Below is a small trained network, with its code and all its weights. Each question gives an input and a target symbol and asks what happens when units are switched off, that is, made to give their printed mean instead of their output.

import numpy as np


def w(rows, s, z=0):
    codes = np.array(rows[::2]) - 128.0
    scale = np.full(codes.shape[1], s)
    scale[-1] = z or s
    return codes * scale


def f(y):
    return np.maximum(y, 0)


def softmax(a):
    e = np.exp(a - a.max(-1, keepdims=True))
    return e / e.sum(-1, keepdims=True)


def log_softmax(a):
    a = a - a.max(-1, keepdims=True)
    return a - np.log(np.exp(a).sum(-1, keepdims=True))


def net(x, mask):
    ids = ['βγδεζηθλμξτψω'.index(c) for c in x.split()]
    T = len(ids)
    res = E[ids] + P[:T]
    u = 0
    for l in range(2):
        q, k, v = (res @ M[l].T for M in (Q, K, V))
        z = softmax(np.where(np.tri(T) > 0, q @ k.T / 3**0.5, -1e9)) @ v
        res = res + np.where(mask[u], z, O[l][:, -1]) @ O[l][:, :-1]
        u += 1
        y = f(res @ A[l][:, :-1].T + A[l][:, -1])
        res = res + np.where(mask[u : u + 8], y, B[l][:, -1]) @ B[l][:, :-1]
        u += 8
    return log_softmax(res[-1] @ U[:, :-1].T + U[:, -1])


Q, K, V, O, A, B = {}, {}, {}, {}, {}, {}
E = w([
[197,55,156,83,178,89,87,132,202,124,19,133],'β',
[111,157,207,150,98,146,66,188,204,36,228,122],'γ',
[44,80,138,106,52,179,92,131,175,94,72,188],'δ',
[140,73,67,143,173,87,88,58,170,182,118,195],'ε',
[106,152,128,146,146,99,88,133,121,169,97,225],'ζ',
[158,89,68,190,100,164,165,171,106,208,78,107],'η',
[110,104,57,40,154,128,50,155,56,141,162,96],'θ',
[138,151,85,229,91,106,162,78,251,137,189,130],'λ',
[79,141,64,184,124,139,121,189,92,218,103,182],'μ',
[169,167,160,184,166,72,183,223,185,174,199,150],'ξ',
[200,149,95,77,106,90,112,121,194,59,167,6],'τ',
[46,44,139,64,173,89,165,168,138,28,139,74],'ψ',
[68,202,142,197,159,37,111,131,113,91,64,36],'ω',
],0.012)
P = w([
[177,99,138,196,220,250,69,8,118,43,121,129],'0',
[177,112,117,159,174,227,48,114,148,99,112,122],'1',
[141,114,96,170,146,161,64,136,180,110,107,130],'2',
[126,112,70,157,115,109,44,146,186,129,128,121],'3',
[113,115,101,111,102,94,94,157,211,206,175,100],'4',
[86,104,88,119,66,30,107,146,200,209,177,106],'5',
[75,88,74,93,32,2,87,185,197,200,176,101],'6',
[51,68,87,65,43,12,70,228,245,234,210,95],'7',
],0.0062)
Q[0] = w([
[77,61,83,149,87,78,3,207,227,195,137,111],'0.h0',
[105,135,58,146,117,110,131,177,62,135,153,103],'0.h0',
[125,183,133,109,166,144,140,48,70,113,69,184],'0.h0',
],0.0077)
K[0] = w([
[94,149,118,101,72,2,159,188,140,205,122,72],'0.h0',
[134,115,175,133,144,118,128,100,210,128,86,97],'0.h0',
[167,134,185,154,130,205,154,116,107,91,167,106],'0.h0',
],0.007)
V[0] = w([
[158,21,4,97,123,185,164,203,148,136,225,88],'0.h0',
[28,254,54,182,129,154,141,193,57,162,190,83],'0.h0',
[115,31,60,145,61,203,205,70,153,56,66,14],'0.h0',
],0.0059)
O[0] = w([
[213,252,100,68,130,82,95,169,60,135,142,212,222],'0.h0',
[179,127,85,145,118,146,255,83,76,45,135,131,2],'0.h0',
[134,185,212,78,121,61,120,41,241,131,143,180,168],'0.h0',
],0.0086,0.0037)
A[0] = w([
[114,3,92,122,61,190,191,144,177,133,137,149,208],'0.n0',
[122,134,103,108,166,133,88,107,86,107,144,142,137],'0.n1',
[97,227,147,143,8,225,95,157,170,68,228,84,150],'0.n2',
[138,95,134,104,146,90,131,211,176,173,134,46,229],'0.n3',
[116,146,94,116,68,143,143,161,175,163,130,235,156],'0.n4',
[193,76,62,122,151,88,155,93,150,119,19,107,195],'0.n5',
[127,128,159,75,140,49,153,100,131,2,85,57,253],'0.n6',
[126,166,41,120,144,88,87,124,86,216,48,206,165],'0.n7',
],0.0058,0.0037)
B[0] = w([
[162,79,99,182,129,126,176,2,115,134,172,97,156],'0.n0',
[125,127,145,92,190,154,146,54,154,74,105,111,141],'0.n1',
[102,107,132,173,124,54,87,151,94,35,128,161,164],'0.n2',
[122,67,93,173,158,101,68,192,111,180,158,140,254],'0.n3',
[146,156,45,123,73,86,152,118,166,134,130,157,199],'0.n4',
[191,81,86,137,185,159,140,144,52,129,163,181,193],'0.n5',
[152,131,125,138,192,64,207,181,142,178,186,80,177],'0.n6',
[154,89,95,69,149,124,144,127,149,166,115,225,247],'0.n7',
],0.007,0.0086)
Q[1] = w([
[161,181,80,175,136,179,130,127,110,185,169,169],'1.h0',
[100,168,152,37,142,197,149,9,67,96,88,48],'1.h0',
[142,23,4,130,188,50,93,170,137,142,151,209],'1.h0',
],0.0046)
K[1] = w([
[41,173,130,110,143,48,61,151,165,40,122,69],'1.h0',
[190,210,201,206,163,250,137,182,186,88,45,113],'1.h0',
[57,161,36,133,1,73,183,190,96,162,210,73],'1.h0',
],0.0033)
V[1] = w([
[225,156,41,234,74,124,131,123,163,236,118,125],'1.h0',
[85,126,165,231,5,126,102,81,172,31,164,182],'1.h0',
[40,70,113,71,88,192,163,56,101,192,47,253],'1.h0',
],0.0061)
O[1] = w([
[157,119,243,162,133,235,119,148,179,103,103,159,254],'1.h0',
[136,72,160,86,65,116,149,110,78,166,215,160,73],'1.h0',
[178,151,143,147,208,117,105,151,135,150,254,86,77],'1.h0',
],0.009,0.0089)
A[1] = w([
[115,117,53,171,102,80,149,199,130,88,121,176,127],'1.n0',
[148,134,128,48,141,112,80,60,154,107,116,159,137],'1.n1',
[133,215,254,115,176,127,100,168,167,84,146,98,105],'1.n2',
[94,137,198,109,63,150,146,207,140,152,92,186,125],'1.n3',
[142,127,156,213,174,193,110,160,117,87,181,127,64],'1.n4',
[188,135,83,119,90,146,139,108,83,108,158,162,250],'1.n5',
[226,91,159,66,99,165,94,156,77,103,126,170,180],'1.n6',
[98,86,144,65,180,121,189,178,189,92,145,99,82],'1.n7',
],0.0061,0.0025)
B[1] = w([
[161,131,48,83,163,84,135,42,80,203,75,107,240],'1.n0',
[158,85,197,48,111,134,203,138,212,39,127,113,207],'1.n1',
[194,137,206,136,76,50,198,146,50,62,34,161,207],'1.n2',
[60,108,135,26,148,155,184,190,222,82,111,72,243],'1.n3',
[166,46,144,152,81,145,63,78,54,187,130,192,224],'1.n4',
[62,177,111,168,165,115,226,117,100,133,216,191,175],'1.n5',
[65,170,171,193,162,177,217,193,66,56,215,158,254],'1.n6',
[154,254,52,202,103,120,77,16,105,197,135,176,166],'1.n7',
],0.0053,0.0078)
U = w([
[49,132,170,161,105,152,51,164,209,165,106,104,190],'β',
[87,79,140,85,57,54,155,164,17,110,126,164,144],'γ',
[156,110,171,85,140,58,138,110,121,182,255,94,31],'δ',
[191,46,151,71,158,151,108,161,125,155,97,133,102],'ε',
[110,54,75,180,97,168,60,131,45,203,165,102,43],'ζ',
[161,183,210,126,96,106,201,141,156,131,139,194,211],'η',
[164,224,52,108,163,76,120,112,102,120,143,148,171],'θ',
[63,120,180,79,132,168,199,147,177,92,238,111,201],'λ',
[186,182,139,174,137,161,163,101,25,104,170,164,35],'μ',
[27,117,115,214,163,218,194,160,68,41,64,99,131],'ξ',
[109,157,127,24,105,210,156,101,165,2,61,89,4],'τ',
[162,191,93,72,65,73,127,74,142,132,57,141,80],'ψ',
[107,58,160,191,123,158,168,12,106,138,75,59,203],'ω',
],0.0058,0.0029)

Each question gives the input, a string of symbols that net reads in full, and the target symbol t.
The units are the heads (3 rows each of Q, K, V and O) and the neurons (one row each of A and B). Each row of codes is followed by its name. A weight is (code - 128) times the scale printed after its matrix; where a second scale follows, it is the last column's (O, A, B and U).
mask holds one flag per unit, layer by layer, with each layer's heads first. A switched-off unit (its flag False) gives its mean, the last column of its rows in O or B, instead of its output. The means were averaged over made-up inputs and are rounded, as every weight is.
A unit's drop is (log p(t) with every unit on - log p(t) with that unit switched off) / (log p(t) with every unit on - log p(t) with every unit switched off).
The circuit of an input: a set's keep is (log p(t) with only the set's units on - log p(t) with every unit switched off) / (log p(t) with every unit on - log p(t) with every unit switched off). Starting from the 12 units with the biggest drops (on a tie, the unit counted first), units are removed one at a time, each time the one whose removal leaves the highest keep (on an exact tie, the one counted first), for as long as the keep stays at least 0.8.
units of the circuit, in order: the units of the circuit, biggest drop first
most important unit: the unit with the biggest drop
top k neurons: the k neurons with the biggest drops, biggest first
k most important neurons of layer l: the k neurons of layer l with the biggest drops, biggest first
input τ β η ξ, target ξ: units of the circuit, in order -> (0.h0, 1.h0)
input λ β η δ μ β γ ζ, target γ: units of the circuit, in order -> (0.n2, 1.h0, 0.n7)
input ω δ η β ψ λ, target ψ: top 2 neurons -> (0.n6, 0.n3)
input γ γ η η θ γ, target θ: units of the circuit, in order -> (0.h0, 1.h0, 1.n0)
input η η γ, target η: top neuron -> (1.n2)
input ψ λ β ψ ψ η η τ, target ψ: top 2 neurons -> (0.n6, 1.n0)
input γ γ δ η ψ η, target ψ: units of the circuit, in order -> (1.h0, 0.n6, 0.h0, 0.n7)
input β β β γ η, target γ: units of the circuit, in order -> (0.n2, 1.h0, 0.n7)
input β η γ η, target γ: units of the circuit, in order -> (0.n2, 1.h0, 0.n7, 0.n5)
input η ζ β η η β, target η: units of the circuit, in order -> (1.h0, 0.h0, 1.n2)
input λ δ β γ β θ λ η, target η: units of the circuit, in order -> (0.h0, 1.h0, 0.n4)
input η τ η, target τ: top 2 neurons -> (0.n6, 1.n3)
input β λ ζ β γ β, target γ: units of the circuit, in order -> (1.h0, 0.n2, 0.n5)
input ξ η β β γ, target β: top neuron -> (0.n7)
input γ β β ψ β, target ψ: units of the circuit, in order -> (1.h0, 0.n6, 1.n6)
input ζ ε γ λ η ω β, target ω: units of the circuit, in order -> (0.h0, 0.n0)
input β γ β, target γ: units of the circuit, in order -> (1.h0, 0.n2)
input η η β β η ω ξ η, target ξ: units of the circuit, in order -> (0.h0, 1.h0)
input β ε β λ β γ γ, target γ: units of the circuit, in order -> (0.n2, 1.h0)
input γ ε γ θ θ, target θ: units of the circuit, in order -> (1.h0)
input λ δ γ ψ ζ β η ψ, target θ: top 2 neurons -> (0.n6, 1.n7)
input γ λ β β η η, target η: top 2 neurons -> (1.n2, 0.n4)
input γ θ β τ β, target τ: top 2 neurons -> (1.n3, 0.n6)
input ψ ζ θ λ γ β η ψ, target θ: top 3 neurons -> (0.n6, 1.n7, 0.n3)
input ξ τ β γ λ β, target λ: top 3 neurons -> (1.n6, 1.n3, 0.n4)
input θ β ψ τ β, target τ: 3 most important neurons of layer 1 -> (1.n3, 1.n1, 1.n4)
input γ ζ β λ λ ψ η, target ψ: most important unit -> 0.n6
input γ η η β γ ζ, target γ: 3 most important neurons of layer 0 -> (0.n2, 0.n7, 0.n3)
input τ β β ε, target β: 2 most important neurons of layer 0 -> (0.n6, 0.n2)
input θ ω ζ, target ω: 2 most important neurons of layer 1 -> (1.n6, 1.n3)
